The rows of 39 units, shuffled:
Each row is one unit's numbers.
id 1: -0.11	0.01	-0.48	-0.79	-0.01	0.38	0.58	0.0	-0.27	0.36	-0.01	-0.62	0.23
id 2: -0.11	-0.01	-0.46	-0.86	0.04	0.37	0.56	0.05	-0.29	0.31	0.06	-0.6	0.22
id 3: -0.1	-0.05	-0.42	-0.93	0.11	0.33	0.51	0.14	-0.36	0.22	0.14	-0.54	0.21
id 4: -0.12	0.03	-0.49	-0.72	-0.07	0.38	0.6	-0.08	-0.2	0.42	-0.08	-0.64	0.24
id 5: -0.07	-0.09	-0.33	-1.0	0.24	0.27	0.41	0.29	-0.42	0.04	0.3	-0.44	0.15
id 6: -0.1	-0.06	-0.41	-0.93	0.12	0.32	0.5	0.14	-0.36	0.19	0.16	-0.53	0.2
id 7: -0.08	-0.11	-0.3	-1.01	0.26	0.25	0.37	0.31	-0.43	0.01	0.32	-0.41	0.15
id 8: -0.03	-0.17	-0.12	-0.94	0.41	0.11	0.15	0.49	-0.47	-0.27	0.51	-0.15	0.06
id 9: -0.08	-0.12	-0.28	-1.01	0.27	0.23	0.37	0.35	-0.44	-0.02	0.34	-0.37	0.14
id 10: -0.08	-0.09	-0.35	-0.98	0.23	0.3	0.42	0.25	-0.42	0.08	0.27	-0.46	0.16
id 11: -0.12	0.03	-0.49	-0.69	-0.08	0.4	0.6	-0.08	-0.2	0.43	-0.09	-0.65	0.24
id 12: -0.12	-0.01	-0.48	-0.81	0.01	0.37	0.57	0.01	-0.27	0.33	0.02	-0.6	0.23
id 13: 0.06	-0.21	0.25	-0.5	0.48	-0.2	-0.28	0.59	-0.35	-0.59	0.6	0.3	-0.11
id 14: -0.12	0.0	-0.46	-0.83	0.02	0.38	0.56	0.03	-0.29	0.33	0.04	-0.61	0.23
id 15: -0.11	-0.01	-0.46	-0.84	0.04	0.38	0.56	0.04	-0.29	0.31	0.03	-0.61	0.22
id 16: -0.07	-0.13	-0.26	-1.02	0.31	0.2	0.31	0.38	-0.45	-0.07	0.38	-0.33	0.13
id 17: -0.1	-0.06	-0.41	-0.94	0.14	0.32	0.5	0.17	-0.36	0.18	0.16	-0.54	0.2
id 18: -0.09	-0.06	-0.4	-0.95	0.14	0.32	0.48	0.18	-0.37	0.16	0.19	-0.52	0.19
id 19: -0.09	-0.07	-0.37	-0.99	0.2	0.29	0.45	0.24	-0.39	0.1	0.25	-0.47	0.17
id 20: -0.11	-0.03	-0.44	-0.86	0.07	0.37	0.54	0.08	-0.3	0.27	0.06	-0.59	0.22
id 21: -0.11	-0.03	-0.44	-0.89	0.08	0.35	0.53	0.09	-0.33	0.26	0.11	-0.58	0.22
id 22: -0.1	0.03	-0.49	-0.75	-0.03	0.38	0.59	-0.05	-0.22	0.4	-0.04	-0.64	0.24
id 23: -0.02	-0.19	-0.04	-0.88	0.44	0.04	0.06	0.53	-0.46	-0.35	0.54	-0.06	0.02
id 24: 0.03	-0.21	0.14	-0.67	0.5	-0.12	-0.16	0.59	-0.41	-0.52	0.6	0.18	-0.06
id 25: -0.11	-0.06	-0.43	-0.91	0.12	0.34	0.52	0.13	-0.34	0.23	0.13	-0.56	0.21
id 26: -0.09	-0.08	-0.38	-0.96	0.18	0.3	0.46	0.22	-0.39	0.12	0.22	-0.49	0.19
id 27: -0.11	-0.02	-0.45	-0.87	0.07	0.35	0.54	0.09	-0.32	0.27	0.09	-0.58	0.22
id 28: -0.1	-0.05	-0.42	-0.91	0.09	0.34	0.53	0.1	-0.33	0.24	0.12	-0.57	0.22
id 29: -0.05	-0.15	-0.23	-0.99	0.35	0.18	0.26	0.42	-0.46	-0.13	0.41	-0.29	0.11
id 30: -0.11	0.01	-0.48	-0.78	-0.01	0.38	0.56	-0.02	-0.26	0.37	0.0	-0.62	0.22
id 31: -0.1	-0.02	-0.45	-0.86	0.05	0.36	0.54	0.07	-0.29	0.29	0.06	-0.59	0.23
id 32: 0.0	-0.18	0.03	-0.8	0.48	-0.03	-0.04	0.58	-0.45	-0.44	0.59	0.06	-0.02
id 33: -0.11	0.01	-0.49	-0.72	-0.05	0.39	0.6	-0.07	-0.22	0.41	-0.06	-0.64	0.24
id 34: -0.1	-0.07	-0.38	-0.96	0.17	0.32	0.47	0.2	-0.39	0.13	0.19	-0.52	0.18
id 35: -0.11	0.0	-0.48	-0.8	0.01	0.38	0.57	0.01	-0.28	0.35	0.0	-0.62	0.23
id 36: -0.11	0.02	-0.48	-0.77	-0.02	0.39	0.58	-0.04	-0.24	0.38	-0.03	-0.63	0.22
id 37: -0.13	0.02	-0.48	-0.75	-0.04	0.39	0.58	-0.05	-0.23	0.41	-0.05	-0.63	0.22
id 38: -0.04	-0.16	-0.17	-0.98	0.38	0.15	0.21	0.45	-0.48	-0.2	0.47	-0.22	0.09
id 39: -0.11	0.01	-0.47	-0.79	-0.02	0.38	0.58	-0.02	-0.25	0.37	-0.02	-0.63	0.23

Where the symbols take the rows:
id 20 n id 39
id 27 i id 20
id 17 u id 18
id 29 n id 18
id 34 u id 26
id 32 n id 10
id 14 i id 12
id 5 n id 25
id 16 i id 9
id 8 u id 23
id 3 i id 25
id 24 i id 32
id 6 i id 3
id 23 n id 19
id 18 s id 6
id 24 s id 23
id 28 i id 21
id 2 i id 15
id 20 u id 27
id 2 n id 22
id 36 i id 22
id 28 n id 35
id 7 i id 5
id 13 i id 24
id 39 i id 36
id 26 n id 27
id 15 i id 14
id 23 u id 32
id 36 s id 37
id 26 s id 18
id 11 u id 4
id 1 s id 39
id 22 i id 37
id 26 i id 34
id 10 u id 5
id 12 n id 4
id 10 s id 26
id 5 i id 10
id 25 n id 12
id 37 i id 33
id 13 s id 32
id 7 u id 9
id 35 n id 11
id 18 i id 17
id 24 n id 5
id 9 i id 7
id 8 n id 26
id 2 s id 14
id 31 s id 15
id 32 u id 24
id 27 s id 31
id 28 u id 25
id 4 u id 33
id 34 i id 18
id 27 u id 21
id 31 i id 2
id 16 n id 17
id 6 u id 17
id 37 u id 22
id 9 u id 16
id 5 u id 7
id 35 s id 30
id 23 s id 38
id 33 s id 11
id 3 u id 6
id 2 u id 31
id 24 u id 13
id 35 u id 12
id 29 s id 9
id 29 u id 38
id 6 s id 25
id 31 n id 36
id 23 i id 8
id 8 i id 38
id 32 i id 23
id 30 u id 1
id 19 i id 26
id 21 n id 1
id 18 n id 31
id 18 u id 34
id 27 n id 30
id 29 i id 16
id 8 s id 29
id 6 n id 15
id 38 s id 16
id 22 s id 33
id 39 u id 30
id 16 s id 7
id 15 n id 37
id 12 u id 14
id 10 n id 28
id 7 s id 10
id 32 s id 8
id 21 u id 28
id 31 u id 20
id 20 i id 31
id 38 n id 34
id 39 s id 22
id 21 i id 27
id 15 u id 2
id 38 i id 29
id 37 s id 4
id 9 n id 6
id 4 i id 11
id 21 s id 20
id 36 u id 39
id 33 i id 4
id 12 i id 35
id 19 u id 10
id 12 s id 1
id 25 u id 3
id 33 u id 37
id 35 i id 1
id 9 s id 5
id 25 i id 28
id 38 u id 8
id 16 u id 29
id 17 s id 3
id 28 s id 27
id 34 s id 17
id 30 i id 39
id 22 u id 36
id 3 n id 14
id 19 s id 34
id 14 n id 33
id 5 s id 19
id 10 i id 19
id 13 n id 7
id 1 i id 30
id 17 n id 2
id 20 s id 2
id 17 i id 6
id 15 s id 12
id 19 n id 21
id 34 n id 20
id 1 u id 35
id 25 s id 21
id 30 s id 36
id 7 n id 3
id 26 u id 19
id 14 u id 15
id 3 s id 28
id 14 s id 35

The units form a chain of 76.
